Where the symbols take the objects:
Q645: %>Q109, ^>Q595
Q71: %>Q875, ^>Q257
Q686: %>Q565, ^>Q541
Q595: %>Q35, ^>Q304
Q655: %>Q611, ^>Q209
Q252: %>Q580, ^>Q767
Q200: %>Q463, ^>Q786
Q439: %>Q640, ^>Q279
Q640: %>Q875, ^>Q595
Q469: %>Q381, ^>Q904
Q281: %>Q658, ^>Q469
Q658: %>Q904, ^>Q281
Q359: %>Q446, ^>Q705
Q619: %>Q71, ^>Q998
Q123: %>Q865, ^>Q875
Q611: %>Q346, ^>Q234
Q590: %>Q304, ^>Q251
Q565: %>Q359, ^>Q141
Q125: %>Q35, ^>Q565
Q786: %>Q808, ^>Q63
Q304: %>Q838, ^>Q487
Q346: %>Q629, ^>Q210
Q210: %>Q270, ^>Q619
Q745: %>Q590, ^>Q557
Q865: %>Q619, ^>Q200
Q835: %>Q786, ^>Q360
Q733: %>Q487, ^>Q463
Q209: %>Q270, ^>Q123
Q270: %>Q465, ^>Q401
Q463: %>Q257, ^>Q808
Q35: %>Q745, ^>Q360
Q507: %>Q345, ^>Q611
Q732: %>Q360, ^>Q439
Q141: %>Q123, ^>Q507
Q629: %>Q875, ^>Q292
Q942: %>Q439, ^>Q439
Q345: %>Q359, ^>Q565
Q192: %>Q125, ^>Q469
Q937: %>Q507, ^>Q655
Q279: %>Q658, ^>Q281
Q381: %>Q767, ^>Q516
Q557: %>Q251, ^>Q345
Q63: %>Q942, ^>Q645
Q446: %>Q875, ^>Q629
Q339: %>Q715, ^>Q487
Q360: %>Q63, ^>Q640
Q808: %>Q732, ^>Q942
Q109: %>Q733, ^>Q125
Q257: %>Q835, ^>Q732
Q251: %>Q251, ^>Q125
Q998: %>Q937, ^>Q446
Q838: %>Q557, ^>Q381
Q580: %>Q658, ^>Q345
Q541: %>Q446, ^>Q937
Q767: %>Q345, ^>Q686
Q321: %>Q686, ^>Q629
Q904: %>Q767, ^>Q321
Q516: %>Q339, ^>Q252
Q487: %>Q595, ^>Q590
Q234: %>Q210, ^>Q865
Q292: %>Q998, ^>Q465
Q705: %>Q401, ^>Q292
Q465: %>Q541, ^>Q346
Q875: %>Q200, ^>Q835
Q401: %>Q541, ^>Q998
Q715: %>Q469, ^>Q658

In the rows, zero is written as 24.

The rows follow the links: the fewer symbols apart two objects are, the more alike their rows tend to be.

Name the object of each row.
 30   31   23   35    7   22   14   27   29   35   29   25   24   35   24   37   25   25   20   31   28   35   21    8   36   25   25   34   21   23   25   19   26   22   30    9   24   26   30   28   16   16   33   20   44   30   33   34   19   14   29   24   22   33   41   36   13   38   24   31   34: Q192
 21   20   27   15   37   25   35   23   23   13   20   27   20   17   29   11   23   21   27   19   19    9   23   40   17   24   20   20   31   23   21   26   26   24   11   36   26   29   23   19   31   35   12   27    7   17   13   11   30   35   17   25   29   14   12   15   36   10   26   16   18: Q875
 19   37   35   25   26   12   36   16   20   17   17   35   20   27   31   15   24   22   21   23   27   16   18   34   32   20    9   30   23   26   30   25   38   17   16   18   35   34   39   17   31   34   12   23   18   12   15    9   22   36   20   20   25   18   22   27   26    8   28   23   29: Q942
 29   33   26   25   22   26   20   28   11   33   27   26   35   35   21   36   41   22   22   22   23   25   33   28   32   41   37   34   17   42   34   17   21   11   35   12   27   31   25   27   25   18   16   25   32   32   31   25   21   13   20   22   27   40   18   26   12   27   30   27   37: Q745
 12   23   29   38   31   28   27   27   24   24   27   32   23    9   17   18   27   38   38   28   31   38   32   19   10   14   29   12   20   31   22   25   27   34   39   23   17   22   15   21   36   31   39   40   13   29   26   26   26   34   35   13   27   32   21   26   26   27   27   32   13: Q401
 24   21   25   10   38   24   34   21   24   14   19   22   26   23   29   15   20   15   22   17   19    7   21   42   23   26   18   26   31   21   24   28   25   20   10   38   32   27   25   23   27   28   10   21   14   16   14   14   29   29   14   33   26   12   12   14   33    9   23   14   22: Q200
 23   30   26   34   13   18   20   23   39   33   27   25   23   28   29   28   13   27   20   32   30   38   17    6   33   18   17   29   29   12   25   24   32   26   26   19   27   18   31   28   18   20   43   20   39   22   27   34   20   24   32   25   17   19   47   35   17   37   18   31   28: Q658
 23   14   16   22   45   24   39   25   27   20   25   23   33   15   19   17   23   20   24   23   28   25   26   30   14   18   34   21   18   21   29   35   23   20   38   45   34   14   12   26   22   12   36   25   14   17   33   34   22   27   39   34   24   17   20   15   28   23   17   29   11: Q210
 14   21   26   34   35   25   32   27   23   22   27   31   25   11   17   16   24   36   34   27   30   40   30   19   11   15   33   12   17   29   25   29   28   31   41   28   22   20   12   22   33   27   42   36   13   25   31   29   24   32   39   17   27   30   22   24   26   29   24   33   13: Q465
 23   19   25   12   42   25   38   22   24   13   21   24   24   19   28   14   20   18   24   19   19   10   21   42   21   26   21   18   33   20   25   26   26   21   13   39   29   24   21   23   30   31   17   24    8   16   16   15   28   31   18   33   27   12   13   13   34    9   24   14   19: Q71
 21   36   35   20   29   15   35   17   17   18   16   34   21   30   31   14   28   21   23   21   25   15   22   38   28   26   13   29   24   31   30   24   35   14   11   22   33   35   34   16   32   34   10   23   17   15   13    9   25   35   17   20   25   20   18   24   24    6   29   20   31: Q63
 24   30   30   14   32   20   35   18   21   14   17   29   21   25   31   12   22   19   21   19   22   10   22   41   26   27   13   28   30   24   27   23   30   20    9   28   32   32   31   20   31   34    8   22   14   16   11   10   29   34   13   26   26   15   15   20   31    6   27   16   27: Q786
 19   38   34   27   23   11   36   15   24   19   16   36   20   27   32   15   22   23   21   25   29   18   18   30   33   19    9   32   22   24   31   27   42   15   18   18   35   35   38   15   31   32   16   21   21   11   15   13   21   38   22   19   24   18   27   28   24   12   26   27   28: Q439
 37   15   13   22   18   33    9   25   29   23   21   17   19   23   20   31   32   20   24   19   24    5   23   25   20   16   23   33   13   21    8   39   10   38   26   23   22   29   28   22    8   16    8   16   30   30   30   28   30   16   25   26   28   25   24   24   35   21   27   31   17: Q141
 21   27   30   13   35   22   34   20   21   16   18   27   21   23   31   13   22   20   20   19   20    9   24   41   24   27   15   24   32   22   26   23   29   20    8   31   30   30   29   20   31   36   11   22   14   16   10   11   28   34   10   28   26   12   15   18   32    8   26   14   24: Q257

Each walk starts at a row. The symbols on each line, taken left to right, move it on to the next object.
Each answer is a row, close to the row of the object it stands for.
new walk
 22   13   17   15   45   26   39   25   27   16   22   21   30   15   22   14   23   17   25   21   23   17   22   37   15   24   31   17   24   20   26   33   23   21   27   49   31   15   13   26   26   21   30   24    9   17   26   27   25   30   31   34   24   12   16   13   33   17   17   23   13
% ^ %  22   28   31   14   32   21   34   19   21   15   18   27   21   25   31   14   22   19   24   20   19    7   22   42   25   29   14   24   29   24   26   23   29   20    7   28   29   30   29   18   30   36    8   24   14   15   11    9   27   32   13   24   26   15   14   19   31    6   28   15   27
^ % ^ ^ %  24   38   33   23   24   20   26   20    8   25   22   30   33   34   22   28   39   21   23   22   25   23   29   33   33   36   29   32   16   44   36   20   28    8   31    9   30   33   33   20   31   25   10   24   28   27   25   17   20   22   18   21   26   35   13   28   16   18   31   26   36
new walk
 29   25   22   19   19   31   14   32   17   37   33   15   32   34   23   40   28   23   22   27   18   33   30   21   31   42   38   26   31   30   30   12   15   19   27   20   15   19   18   34   23   18   27   23   38   38   30   31   22    8   17   30   23   37   25   27   15   37   24   18   35
% ^  35   20   19   28    5   34    3   27   28   28   26   17   17   27   21   36   28   28   27   24   23   19   25   14   24   21   23   28   23   22    7   29    9   43   23   15   10   29   27   26   14   22   16   20   37   38   28   28   31   15   22   20   26   34   30   30   30   32   29   27   25
^ %  24   23   27   33    9   33    9   26   24   29   26   25   15   17   19   29   30   38   34   25   26   24   32   14   15   15   22   19   21   29    7   28   17   47   26   12    7   31   26   19   25   32   20   30   24   36   25   22   30   24   24   10   27   35   22   30   31   28   32   28   22
new walk
 23   35   28   36   15   13   28   18   36   28   22   30   21   28   30   25   14   26   17   30   33   36   14   13   34   14   12   32   24   14   29   28   40   21   26   17   36   23   38   24   20   23   39   19   34   15   24   29   18   32   34   25   18   17   43   33   18   29   19   32   25
^ % % %  29   17   21   27    7   34    6   31   36   31   32   15   18   26   25   36   19   30   26   28   20   28   24   10   24   23   22   22   35   15   11   20   13   42   15   21    8   22   23   29   17   26   27   22   35   37   23   30   29   16   19   24   23   29   36   30   26   38   26   20   27
^ ^  14   20   29   38   26   30   21   28   25   25   27   31   18    9   18   21   26   39   38   27   30   35   30   15    9   14   28   13   18   29   15   28   24   41   36   22   13   25   16   22   32   32   35   38   14   33   27   25   29   31   34    9   29   35   24   27   28   29   29   33   12
new walk
 33   21   22   31    6   33    5   27   25   26   26   22   16   24   19   36   31   30   30   22   25   15   26   17   21   17   23   30   16   27    6   30   11   45   23   12   11   33   28   20   17   25   10   21   33   38   27   25   32   17   21   17   28   35   25   31   31   28   32   28   25
^ % %  31   14   13   10   41   26   34   24   28   16   20   17   29   21   24   18   21   13   18   19   20   10   22   38   19   24   28   27   23   16   25   35   20   21   23   45   35   19   18   26   15   15   19   18   16   15   27   27   27   23   26   39   25   11   18   12   35   17   17   23   15
^ ^ % %  21   33   33   18   30   15   35   16   21   16   17   33   20   27   31   14   24   20   21   22   25   13   20   38   28   23   12   30   27   25   29   23   35   16   10   22   34   35   36   17   31   36   10   23   17   14   11    9   25   36   15   22   24   16   18   23   26    7   26   19   27
new walk
 19   37   34   20   31   15   37   18   16   18   18   33   25   27   30   15   27   20   22   21   26   18   22   38   29   27   15   29   25   31   34   21   36   11   16   19   36   33   34   17   35   35   13   26   16   12   15    8   23   36   17   22   26   20   18   24   24    7   27   21   30
^ % % ^  36   26   21   26   12   31   12   29   16   33   28   18   29   34   20   41   37   23   23   25   21   23   31   21   32   36   37   34   16   36   24   21   14   23   32   12   18   29   27   26   20   17   15   22   38   37   33   28   24    8   22   21   27   42   23   29   18   33   30   28   35
^ ^ % %  15   20   31   33   25   30   21   27   23   23   27   31   16   10   19   18   25   38   39   25   30   31   32   18    9   16   27   12   22   30   15   24   23   43   29   23   12   28   17   20   35   37   30   38   12   31   21   19   28   33   27    8   29   32   19   25   31   26   29   27   14
new walk
 15   19   21   31   41   26   36   27   25   21   23   28   28   13   18   15   24   29   30   25   30   33   29   25   11   17   36   17   15   25   28   32   27   24   43   36   29   18   11   24   26   19   41   30   14   19   34   32   23   32   42   25   27   25   23   20   28   25   18   36   10
^ ^ %  26   14   16   33   27   29   20   24   26   21   24   23   21   14   14   21   32   29   31   24   31   22   26   20   10    9   31   23    6   25   12   41   16   40   41   27   22   25   18   20   18   17   28   26   19   28   34   31   28   27   37   20   27   29   23   23   34   26   24   39   10
% ^ ^  31   12   12   17   41   26   35   25   28   18   24   17   33   21   21   18   26   13   21   22   24   17   20   33   20   20   32   29   17   18   25   38   20   19   31   43   34   17   16   28   13    9   29   17   18   17   33   34   24   23   34   38   24   14   21   15   31   22   17   28   15
new walk
 30   15   19   22   10   32    8   30   35   33   32   14   20   27   27   37   15   26   23   27   18   29   23   12   28   26   25   21   40   11   15   18   13   39   15   26   11   18   21   32   18   24   30   22   36   34   23   31   29   14   17   27   21   25   37   27   24   37   24   16   29
^ ^  27   20   25   33    8   34    5   26   31   30   30   22   14   18   22   32   24   35   32   27   26   28   28   10   16   16   23   21   28   23    7   25   15   47   20   16    6   27   24   25   21   30   27   28   27   39   22   25   31   21   21   15   27   33   28   31   29   34   30   26   24
% % ^ ^  11   21   32   35   31   28   27   27   23   24   27   33   21   11   20   18   25   39   37   28   30   39   31   17   11   17   30    9   20   31   23   23   28   34   36   25   16   22   15   23   36   34   37   39   13   29   25   23   25   36   33   10   27   33   21   26   24   30   28   30   16
